Below is a small trained network, with its code and all its weights. Each question gives an input and a class and asks what happens when units are switched off, that is, made to give their printed mean instead of their output.

import numpy as np


def w(rows, s, z=0):
    codes = np.array(rows[::2]) - 128.0
    scale = np.full(codes.shape[1], s)
    scale[-1] = z or s
    return codes * scale


def f(y):
    return np.maximum(y, 0)


def log_softmax(a):
    a = a - a.max(-1, keepdims=True)
    return a - np.log(np.exp(a).sum(-1, keepdims=True))


def net(x, mask):
    res = np.array(x, float).reshape(1, 5) / 4 @ E
    y = f(res @ A[0][:, :-1].T + A[0][:, -1])
    res = res + np.where(mask, y, B[0][:, -1]) @ B[0][:, :-1]
    return log_softmax(res[-1] @ U[:, :-1].T + U[:, -1])


A, B = {}, {}
E = w([
[42,52,81],'x0',
[76,191,102],'x1',
[75,53,218],'x2',
[183,109,156],'x3',
[80,159,254],'x4',
],0.0095)
A[0] = w([
[115,104,154,178],'n0',
[165,131,91,2],'n1',
[90,11,158,208],'n2',
[250,213,73,159],'n3',
[54,108,86,160],'n4',
[158,105,183,234],'n5',
[228,158,70,248],'n6',
[86,209,163,63],'n7',
[109,194,148,105],'n8',
[107,95,159,154],'n9',
[102,127,174,128],'n10',
],0.013,0.0023)
B[0] = w([
[217,9,243,158],'n0',
[150,119,164,160],'n1',
[63,10,166,207],'n2',
[171,185,118,254],'n3',
[88,118,106,178],'n4',
[137,116,97,178],'n5',
[199,154,42,232],'n6',
[151,254,219,179],'n7',
[57,190,169,167],'n8',
[150,72,148,164],'n9',
[145,108,131,166],'n10',
],0.006,0.014)
U = w([
[151,104,83,254],'0',
[49,159,41,160],'1',
[196,171,113,64],'2',
[95,84,181,114],'3',
[78,246,190,99],'4',
[194,121,191,86],'5',
],0.013,0.0033)

Each question gives the input, the list of numbers given to net, and the class t.
The units are the neurons (one row each of A and B). Each row of codes is followed by its name. A weight is (code - 128) times the scale printed after its matrix; where a second scale follows, it is the last column's (A, B and U).
mask holds one flag per neuron, in row order. A switched-off neuron (its flag False) gives its mean, the last column of its row in B, instead of its output. The means were averaged over made-up inputs and are rounded, as every weight is.
A unit's drop is (log p(t) with every unit on - log p(t) with that unit switched off) / (log p(t) with every unit on - log p(t) with every unit switched off).
The circuit of an input: a set's keep is (log p(t) with only the set's units on - log p(t) with every unit switched off) / (log p(t) with every unit on - log p(t) with every unit switched off). Starting from all 11 units, units are removed one at a time, each time the one whose removal leaves the highest keep (on an exact tie, the one counted first), for as long as the keep stays at least 0.8.
units of the circuit, in order: the units of the circuit, biggest drop first
most important unit: the unit with the biggest drop
top k neurons: the k neurons with the biggest drops, biggest first
drop of u: that unit's drop, to one decimal
input [5,-4,-1,3,-1], class 3: top 2 neurons -> [n6; n2]
input [2,3,6,-6,7], class 3: most important unit -> n2
input [-2,-2,4,0,5], class 3: units of the circuit, in order -> [n3; n2]
input [-7,-2,0,-2,2], class 4: units of the circuit, in order -> [n8; n0; n7]
input [8,-2,2,2,-5], class 3: units of the circuit, in order -> [n2; n6]
input [-4,3,8,0,8], class 3: top 3 neurons -> [n0; n2; n3]
input [-3,-1,-6,6,6], class 4: top 4 neurons -> [n8; n7; n0; n9]
input [2,7,7,-8,4], class 3: top 4 neurons -> [n2; n0; n3; n9]
input [6,-4,-1,7,-1], class 3: top 2 neurons -> [n2; n6]
input [-2,5,7,7,0], class 3: drop of n6 -> 0.3
input [2,0,6,-1,-5], class 3: drop of n0 -> 0.0
input [8,7,2,-6,5], class 3: drop of n2 -> 0.4
input [-8,-1,1,4,1], class 2: drop of n5 -> 0.1
input [6,-3,8,-6,-7], class 3: units of the circuit, in order -> [n2]
